Below are the code and all the weights of a small trained network. Each question names an input and a target symbol and asks about switching units off, where a switched-off unit gives its printed mean instead of its output.

import numpy as np


def w(rows, s, z=0):
    codes = np.array(rows[::2]) - 128.0
    scale = np.full(codes.shape[1], s)
    scale[-1] = z or s
    return codes * scale


def f(y):
    return y / 2 * (1 + np.tanh(0.7978845608 * (y + 0.044715 * y**3)))


def softmax(a):
    e = np.exp(a - a.max(-1, keepdims=True))
    return e / e.sum(-1, keepdims=True)


def log_softmax(a):
    a = a - a.max(-1, keepdims=True)
    return a - np.log(np.exp(a).sum(-1, keepdims=True))


def net(x, mask):
    ids = ['ΘΨαβδεζξπτ'.index(c) for c in x.split()]
    T = len(ids)
    res = E[ids] + P[:T]
    u = 0
    for l in range(2):
        r = res
        for j in range(2):
            rows = slice(2 * j, 2 * j + 2)
            q, k, v = (r @ M[l][rows].T for M in (Q, K, V))
            z = softmax(np.where(np.tri(T) > 0, q @ k.T / 2**0.5, -1e9)) @ v
            o = O[l][rows]
            res = res + np.where(mask[u + j], z, o[:, -1]) @ o[:, :-1]
        u += 2
        y = f(res @ A[l][:, :-1].T + A[l][:, -1])
        res = res + np.where(mask[u : u + 16], y, B[l][:, -1]) @ B[l][:, :-1]
        u += 16
    return log_softmax(res[-1] @ U[:, :-1].T + U[:, -1])


Q, K, V, O, A, B = {}, {}, {}, {}, {}, {}
E = w([
[154,100,212,148,131,118,169,71],'Θ',
[126,101,174,120,50,38,191,161],'Ψ',
[137,83,189,252,162,107,157,148],'α',
[128,164,148,184,112,59,242,153],'β',
[126,121,163,228,130,71,196,171],'δ',
[128,44,224,135,90,74,113,162],'ε',
[151,150,217,97,184,105,220,144],'ζ',
[252,42,17,92,181,101,74,94],'ξ',
[138,183,156,94,251,191,175,107],'π',
[145,59,213,194,104,138,94,22],'τ',
],0.012)
P = w([
[126,116,165,126,246,19,190,115],'0',
[52,74,142,120,206,50,163,127],'1',
[87,86,147,113,188,96,172,109],'2',
[119,85,156,113,172,114,167,122],'3',
[140,178,178,64,196,47,83,116],'4',
[168,150,169,86,162,86,106,154],'5',
[174,125,166,94,138,116,121,163],'6',
[103,99,163,87,118,149,123,122],'7',
[144,88,174,97,103,162,128,142],'8',
[150,117,183,82,96,147,96,140],'9',
[186,176,164,56,91,118,87,163],'10',
[180,150,186,82,76,149,101,168],'11',
],0.012)
Q[0] = w([
[198,129,231,180,111,21,141,45],'L0H1',
[41,177,202,92,222,188,33,253],'L0H1',
[204,87,41,103,123,87,114,86],'L0H2',
[156,106,232,97,181,80,175,121],'L0H2',
],0.0068)
K[0] = w([
[141,38,2,111,164,97,110,123],'L0H1',
[109,190,126,129,82,196,100,177],'L0H1',
[162,162,162,176,40,146,93,88],'L0H2',
[172,129,3,121,78,147,37,80],'L0H2',
],0.0084)
V[0] = w([
[108,97,144,117,171,84,164,115],'L0H1',
[69,164,236,158,86,146,186,122],'L0H1',
[254,19,26,90,176,74,156,114],'L0H2',
[124,99,157,84,103,97,167,150],'L0H2',
],0.0059)
O[0] = w([
[200,217,253,100,128,139,206,182,214],'L0H1',
[62,154,215,74,234,128,64,200,104],'L0H1',
[244,61,84,54,91,126,208,138,255],'L0H2',
[89,94,147,101,91,82,74,178,164],'L0H2',
],0.0056,0.0095)
A[0] = w([
[164,141,116,88,150,69,90,145,230],'L0N1',
[121,90,79,154,89,158,124,143,114],'L0N2',
[115,146,117,146,71,177,106,139,61],'L0N3',
[85,152,122,157,133,141,172,203,88],'L0N4',
[149,110,36,133,89,154,100,116,56],'L0N5',
[164,139,153,106,109,93,147,167,13],'L0N6',
[118,160,43,225,137,171,31,162,84],'L0N7',
[142,123,16,162,47,186,54,157,2],'L0N8',
[12,67,190,133,137,143,207,111,158],'L0N9',
[133,139,105,108,92,143,168,120,38],'L0N10',
[145,151,75,111,219,172,140,158,62],'L0N11',
[87,187,177,137,165,60,96,114,100],'L0N12',
[4,126,164,127,131,168,147,145,177],'L0N13',
[144,88,173,131,156,65,141,60,148],'L0N14',
[141,127,66,129,113,156,67,94,142],'L0N15',
[129,146,142,158,183,177,127,202,171],'L0N16',
],0.011,0.0071)
B[0] = w([
[123,128,155,186,132,168,148,143,244],'L0N1',
[117,230,115,109,153,151,151,122,131],'L0N2',
[37,188,88,142,217,157,106,76,120],'L0N3',
[116,138,163,89,77,60,176,131,147],'L0N4',
[64,110,203,119,149,150,105,105,134],'L0N5',
[100,104,111,62,152,137,134,143,209],'L0N6',
[167,155,160,94,205,91,175,153,127],'L0N7',
[50,63,78,169,171,10,7,170,125],'L0N8',
[231,121,102,65,161,59,104,72,209],'L0N9',
[97,135,127,189,217,124,139,122,147],'L0N10',
[178,144,131,130,117,57,105,191,132],'L0N11',
[65,150,63,114,118,168,116,200,187],'L0N12',
[140,132,110,122,186,27,115,62,159],'L0N13',
[137,139,80,147,139,142,89,199,251],'L0N14',
[134,107,131,76,107,162,181,122,129],'L0N15',
[171,135,163,174,91,83,84,159,176],'L0N16',
],0.012,0.011)
Q[1] = w([
[247,80,157,100,66,124,165,122],'L1H1',
[142,117,145,143,96,182,131,216],'L1H1',
[40,176,64,158,178,151,113,133],'L1H2',
[150,125,97,106,139,79,130,48],'L1H2',
],0.014)
K[1] = w([
[156,158,217,119,37,215,113,157],'L1H1',
[183,119,173,77,129,70,111,2],'L1H1',
[145,119,8,114,139,67,97,151],'L1H2',
[63,146,108,183,119,192,128,241],'L1H2',
],0.013)
V[1] = w([
[154,198,109,219,125,125,115,66],'L1H1',
[143,248,200,125,179,109,227,109],'L1H1',
[98,120,87,162,46,34,192,143],'L1H2',
[128,171,75,50,111,188,215,117],'L1H2',
],0.013)
O[1] = w([
[187,171,69,63,142,44,79,141,7],'L1H1',
[142,246,164,222,133,78,154,67,145],'L1H1',
[188,77,199,58,32,61,173,28,127],'L1H2',
[66,212,185,126,33,160,139,160,93],'L1H2',
],0.013,0.02)
A[1] = w([
[166,93,169,127,95,117,104,110,121],'L1N1',
[174,195,173,105,87,131,156,166,89],'L1N2',
[133,164,171,77,97,132,98,89,150],'L1N3',
[72,146,95,147,126,171,112,149,123],'L1N4',
[177,88,80,130,136,111,175,141,73],'L1N5',
[72,81,130,149,143,132,164,100,101],'L1N6',
[104,182,46,121,190,74,101,84,4],'L1N7',
[69,180,173,113,61,148,85,102,60],'L1N8',
[129,125,144,162,123,162,122,136,67],'L1N9',
[102,190,107,123,100,164,112,191,80],'L1N10',
[190,135,52,89,115,116,109,159,82],'L1N11',
[60,172,111,112,175,58,11,178,59],'L1N12',
[111,96,43,138,179,90,119,144,202],'L1N13',
[110,162,96,135,51,88,94,161,98],'L1N14',
[78,99,117,151,148,154,178,53,91],'L1N15',
[119,111,76,190,147,97,180,90,142],'L1N16',
],0.011)
B[1] = w([
[111,138,141,119,95,123,129,148,219],'L1N1',
[92,110,97,144,123,86,75,45,194],'L1N2',
[67,151,56,186,130,110,128,108,152],'L1N3',
[138,153,125,128,121,83,167,76,217],'L1N4',
[130,81,84,102,154,193,53,131,232],'L1N5',
[197,114,99,125,104,166,74,179,221],'L1N6',
[158,119,103,190,73,108,66,157,149],'L1N7',
[147,106,131,121,252,82,130,125,159],'L1N8',
[152,132,133,82,120,151,115,162,199],'L1N9',
[190,110,121,90,106,163,133,137,195],'L1N10',
[110,147,144,37,80,223,26,108,147],'L1N11',
[130,119,133,115,153,87,221,183,151],'L1N12',
[98,147,147,107,70,75,180,124,245],'L1N13',
[225,97,198,81,195,219,62,174,129],'L1N14',
[143,118,143,145,117,107,77,161,195],'L1N15',
[134,180,135,114,168,189,134,119,248],'L1N16',
],0.013,0.016)
U = w([
[126,94,141,130,123,15,163,153,96],'Θ',
[125,102,201,144,37,39,90,164,149],'Ψ',
[107,152,103,87,88,90,38,115,140],'α',
[100,83,67,177,32,44,118,86,234],'β',
[240,78,156,76,106,38,161,56,135],'δ',
[120,35,1,174,154,116,129,122,155],'ε',
[99,167,123,149,143,119,90,146,183],'ζ',
[179,142,95,129,40,76,116,112,1],'ξ',
[184,126,75,155,75,22,76,152,56],'π',
[110,138,127,76,94,17,91,154,151],'τ',
],0.0053,0.0061)

Each question gives the input, a string of symbols that net reads in full, and the target symbol t.
The units are the heads (2 rows each of Q, K, V and O) and the neurons (one row each of A and B). Each row of codes is followed by its name. A weight is (code - 128) times the scale printed after its matrix; where a second scale follows, it is the last column's (O, A, B and U).
mask holds one flag per unit, layer by layer, with each layer's heads first. A switched-off unit (its flag False) gives its mean, the last column of its rows in O or B, instead of its output. The means were averaged over made-up inputs and are rounded, as every weight is.
A unit's drop is (log p(t) with every unit on - log p(t) with that unit switched off) / (log p(t) with every unit on - log p(t) with every unit switched off).
The circuit of an input: a set's keep is (log p(t) with only the set's units on - log p(t) with every unit switched off) / (log p(t) with every unit on - log p(t) with every unit switched off). Starting from the 12 units with the biggest drops (on a tie, the unit counted first), units are removed one at a time, each time the one whose removal leaves the highest keep (on an exact tie, the one counted first), for as long as the keep stays at least 0.8.
units of the circuit, in order: the units of the circuit, biggest drop first
k most important neurons: the k neurons with the biggest drops, biggest first
k most important neurons of layer l: the k neurons of layer l with the biggest drops, biggest first
input δ ε δ ε ζ δ δ, target ε: most important neuron -> [L0N9]
input β δ α δ δ Ψ τ, target δ: 3 most important neurons -> [L0N9; L0N14; L0N4]
input π δ ζ ε δ ζ, target ζ: units of the circuit, in order -> [L0H1; L1H2]
input δ ξ δ ζ τ, target α: units of the circuit, in order -> [L1H1; L0H1; L1N11; L0N14]
input δ ξ ζ δ ζ π ζ δ, target ζ: units of the circuit, in order -> [L1H1; L1N16]
input π ξ ε ε α τ δ, target α: units of the circuit, in order -> [L0H1; L1H1; L1N11]
input δ Ψ δ π ε α α, target π: 2 most important neurons of layer 1 -> [L1N7; L1N13]
input δ ε ε δ δ δ ζ Ψ π δ, target ζ: units of the circuit, in order -> [L0N14; L1H2]
input δ Ψ Θ ξ δ δ τ ε Θ, target α: units of the circuit, in order -> [L0H1; L1H1; L0N6; L1N11]
input ε α δ δ ε ζ δ δ Θ, target ζ: units of the circuit, in order -> [L1H1; L1H2; L0H1]
input α δ δ ε ξ, target ε: units of the circuit, in order -> [L0N14; L1H1]
input ξ Ψ ζ δ δ π, target ζ: units of the circuit, in order -> [L0N14; L1H2]
input ε Ψ δ ε ε δ ε α Ψ, target δ: 4 most important neurons of layer 0 -> [L0N9; L0N16; L0N14; L0N13]
input ε π δ ε ξ δ β, target ε: 3 most important neurons -> [L0N10; L0N6; L0N4]
input δ δ Ψ ε τ δ ζ, target ε: most important neuron -> [L0N12]
input δ δ ξ ζ, target ε: 2 most important neurons -> [L0N5; L0N1]
input δ Ψ Ψ β, target δ: 2 most important neurons -> [L0N9; L0N16]
input δ δ δ δ π δ δ ε, target π: 4 most important neurons -> [L1N7; L0N1; L0N9; L0N13]
input δ Θ ε δ ζ δ ε δ α ε, target ε: 2 most important neurons of layer 0 -> [L0N13; L0N9]
input Ψ δ Θ ξ δ Ψ ζ Θ δ, target δ: most important neuron -> [L0N9]
input ξ δ δ δ ζ ε ε π δ ε τ, target α: units of the circuit, in order -> [L1H1; L0H1; L1N11]
input Ψ π δ Ψ δ ε ε ε Ψ τ α, target ε: 4 most important neurons -> [L0N13; L0N9; L0N12; L1N5]
input δ τ δ Θ δ, target τ: 2 most important neurons of layer 0 -> [L0N9; L0N12]
input π δ Θ δ α Θ ε ε δ δ δ ξ, target ε: 3 most important neurons -> [L0N15; L0N4; L0N13]
input Ψ β δ δ ξ ε δ δ, target Ψ: 4 most important neurons -> [L0N1; L0N14; L0N9; L0N11]
input δ δ π, target δ: 3 most important neurons of layer 0 -> [L0N16; L0N13; L0N12]
input Θ ζ δ δ ζ ξ ε ε ξ ε δ, target ε: units of the circuit, in order -> [L1H1]
input τ δ π ε, target τ: 2 most important neurons of layer 0 -> [L0N9; L0N13]
input α π Θ δ δ Θ, target Θ: 4 most important neurons of layer 0 -> [L0N12; L0N9; L0N1; L0N10]
input Ψ α ξ Θ ε δ π ε Ψ, target ζ: 4 most important neurons of layer 0 -> [L0N14; L0N12; L0N1; L0N16]
